Below is a small trained network, with its code and all its weights. Each question gives an input and a class and asks what happens when units are switched off, that is, made to give their printed mean instead of their output.

import numpy as np


def w(rows, s, z=0):
    codes = np.array(rows[::2]) - 128.0
    scale = np.full(codes.shape[1], s)
    scale[-1] = z or s
    return codes * scale


def f(y):
    return y / 2 * (1 + np.tanh(0.7978845608 * (y + 0.044715 * y**3)))


def log_softmax(a):
    a = a - a.max(-1, keepdims=True)
    return a - np.log(np.exp(a).sum(-1, keepdims=True))


def net(x, mask):
    res = np.array(x, float).reshape(1, 2) / 4 @ E
    y = f(res @ A[0][:, :-1].T + A[0][:, -1])
    res = res + np.where(mask, y, B[0][:, -1]) @ B[0][:, :-1]
    return log_softmax(res[-1] @ U[:, :-1].T + U[:, -1])


A, B = {}, {}
E = w([
[132,160,98,247,102,5],'x0',
[81,67,125,203,222,166],'x1',
],0.012)
A[0] = w([
[142,109,129,211,164,133,196],'N1',
[130,113,117,210,181,123,185],'N2',
[97,130,124,25,150,164,240],'N3',
[155,139,156,147,113,82,178],'N4',
[104,104,139,93,133,144,5],'N5',
[141,129,149,51,109,146,175],'N6',
[120,85,135,157,152,194,95],'N7',
[117,115,115,138,102,141,40],'N8',
[123,136,130,225,92,8,99],'N9',
[152,108,139,66,143,203,111],'N10',
[133,107,115,103,136,222,254],'N11',
[159,155,117,85,52,41,178],'N12',
[124,113,128,96,112,122,218],'N13',
[127,149,137,94,78,94,149],'N14',
[110,126,119,147,172,144,153],'N15',
],0.015,0.0034)
B[0] = w([
[78,93,146,185,116,101,189],'N1',
[76,86,149,192,124,92,197],'N2',
[153,110,135,149,122,249,232],'N3',
[53,149,101,110,176,161,165],'N4',
[217,163,121,138,170,26,154],'N5',
[135,70,83,125,76,191,200],'N6',
[153,166,212,94,145,76,179],'N7',
[170,126,115,124,139,69,122],'N8',
[199,164,28,187,145,170,250],'N9',
[243,153,126,192,132,130,223],'N10',
[135,102,136,83,209,228,219],'N11',
[85,255,150,72,87,106,208],'N12',
[95,116,126,96,136,189,153],'N13',
[114,202,158,115,110,71,169],'N14',
[92,146,178,125,131,127,159],'N15',
],0.031,0.02)
U = w([
[136,117,229,151,176,152,247],'0',
[126,136,36,244,145,128,85],'1',
[211,102,128,122,120,212,194],'2',
[62,34,254,99,110,79,86],'3',
[123,116,96,90,148,100,34],'4',
[139,143,175,112,99,30,2],'5',
[90,92,170,210,97,77,54],'6',
[122,208,90,108,70,136,186],'7',
],0.0085,0.0035)

Each question gives the input, the list of numbers given to net, and the class t.
The units are the neurons (one row each of A and B). Each row of codes is followed by its name. A weight is (code - 128) times the scale printed after its matrix; where a second scale follows, it is the last column's (A, B and U).
mask holds one flag per neuron, in row order. A switched-off neuron (its flag False) gives its mean, the last column of its row in B, instead of its output. The means were averaged over made-up inputs and are rounded, as every weight is.
A unit's drop is (log p(t) with every unit on - log p(t) with that unit switched off) / (log p(t) with every unit on - log p(t) with every unit switched off).
The circuit of an input: a set's keep is (log p(t) with only the set's units on - log p(t) with every unit switched off) / (log p(t) with every unit on - log p(t) with every unit switched off). Starting from the 12 units with the biggest drops (on a tie, the unit counted first), units are removed one at a time, each time the one whose removal leaves the highest keep (on an exact tie, the one counted first), for as long as the keep stays at least 0.8.
units of the circuit, in order: the units of the circuit, biggest drop first
k most important neurons: the k neurons with the biggest drops, biggest first
drop of u: that unit's drop, to one decimal
input [-2,-6], class 7: units of the circuit, in order => [N12]
input [-6,8], class 0: 2 most important neurons => [N7 N9]
input [-5,6], class 0: 2 most important neurons => [N9 N7]
input [1,0], class 1: 4 most important neurons => [N12 N7 N11 N3]
input [8,-4], class 7: 3 most important neurons => [N12 N14 N10]
input [-1,2], class 0: 2 most important neurons => [N9 N6]
input [-2,3], class 0: 2 most important neurons => [N9 N6]
input [3,-1], class 1: 2 most important neurons => [N9 N7]
input [1,3], class 6: 2 most important neurons => [N9 N11]
input [2,-8], class 7: drop of N11 => 0.0
input [-1,3], class 0: drop of N9 => 0.3
input [5,-6], class 7: drop of N12 => 0.2
